Below are the code and all the weights of a small trained network. Each question names an input and a class and asks about switching units off, where a switched-off unit gives its printed mean instead of its output.

import numpy as np


def w(rows, s, z=0):
    codes = np.array(rows[::2]) - 128.0
    scale = np.full(codes.shape[1], s)
    scale[-1] = z or s
    return codes * scale


def f(y):
    return np.maximum(y, 0)


def log_softmax(a):
    a = a - a.max(-1, keepdims=True)
    return a - np.log(np.exp(a).sum(-1, keepdims=True))


def net(x, mask):
    res = np.array(x, float).reshape(1, 3) / 4 @ E
    y = f(res @ A[0][:, :-1].T + A[0][:, -1])
    res = res + np.where(mask, y, B[0][:, -1]) @ B[0][:, :-1]
    return log_softmax(res[-1] @ U[:, :-1].T + U[:, -1])


A, B = {}, {}
E = w([
[121,247,92],'x0',
[140,178,191],'x1',
[238,137,118],'x2',
],0.014)
A[0] = w([
[17,86,80,224],'N0',
[53,204,178,135],'N1',
[31,92,84,113],'N2',
[123,61,138,135],'N3',
[248,122,139,254],'N4',
[115,229,194,166],'N5',
[112,25,235,190],'N6',
[224,159,28,191],'N7',
[65,134,212,99],'N8',
[39,213,143,128],'N9',
[38,201,90,163],'N10',
[101,219,99,191],'N11',
[229,187,40,109],'N12',
[104,107,115,234],'N13',
[201,126,221,217],'N14',
],0.011,0.0063)
B[0] = w([
[118,165,81,237],'N0',
[168,102,77,200],'N1',
[117,187,115,198],'N2',
[103,91,98,187],'N3',
[91,71,175,234],'N4',
[221,8,161,211],'N5',
[56,167,87,254],'N6',
[150,111,178,209],'N7',
[117,99,170,179],'N8',
[187,125,94,205],'N9',
[208,155,91,208],'N10',
[206,135,155,208],'N11',
[114,150,188,201],'N12',
[108,115,58,184],'N13',
[49,105,207,211],'N14',
],0.012,0.014)
U = w([
[199,94,94,120],'0',
[63,138,63,134],'1',
[46,123,147,253],'2',
[153,149,250,89],'3',
[182,147,149,42],'4',
[150,160,72,105],'5',
[155,84,195,103],'6',
[120,31,128,173],'7',
],0.012,0.004)

Each question gives the input, the list of numbers given to net, and the class t.
The units are the neurons (one row each of A and B). Each row of codes is followed by its name. A weight is (code - 128) times the scale printed after its matrix; where a second scale follows, it is the last column's (A, B and U).
mask holds one flag per neuron, in row order. A switched-off neuron (its flag False) gives its mean, the last column of its row in B, instead of its output. The means were averaged over made-up inputs and are rounded, as every weight is.
A unit's drop is (log p(t) with every unit on - log p(t) with that unit switched off) / (log p(t) with every unit on - log p(t) with every unit switched off).
The circuit of an input: a set's keep is (log p(t) with only the set's units on - log p(t) with every unit switched off) / (log p(t) with every unit on - log p(t) with every unit switched off). Starting from the 12 units with the biggest drops (on a tie, the unit counted first), units are removed one at a time, each time the one whose removal leaves the highest keep (on an exact tie, the one counted first), for as long as the keep stays at least 0.8.
units of the circuit, in order: the units of the circuit, biggest drop first
unit that matters most: the unit with the biggest drop
k most important neurons: the k neurons with the biggest drops, biggest first
drop of u: that unit's drop, to one decimal
input [4,-4,0], class 4: units of the circuit, in order -> (N6; N5; N3; N11)
input [1,-7,7], class 3: units of the circuit, in order -> (N12; N7)
input [-1,-6,1], class 1: 2 most important neurons -> (N5; N11)
input [1,-2,0], class 5: units of the circuit, in order -> (N5; N14)
input [3,-2,-1], class 0: unit that matters most -> N6
input [3,-4,-2], class 5: 2 most important neurons -> (N5; N4)
input [-8,-2,3], class 2: units of the circuit, in order -> (N6; N5)
input [6,8,0], class 0: 4 most important neurons -> (N1; N5; N9; N10)
input [-3,6,-2], class 2: units of the circuit, in order -> (N6; N11)
input [-6,-1,2], class 2: units of the circuit, in order -> (N5; N6)
input [1,-8,-3], class 5: units of the circuit, in order -> (N14; N4)
input [5,-4,-5], class 5: 2 most important neurons -> (N0; N2)
input [5,7,2], class 6: 4 most important neurons -> (N5; N1; N2; N9)
input [7,-7,2], class 4: most important neuron -> (N14)
input [4,-4,1], class 4: 2 most important neurons -> (N14; N5)
input [7,-5,0], class 4: drop of N3 -> 0.2
input [-6,-8,-3], class 1: drop of N12 -> 0.0
input [-4,5,2], class 2: drop of N5 -> 0.1
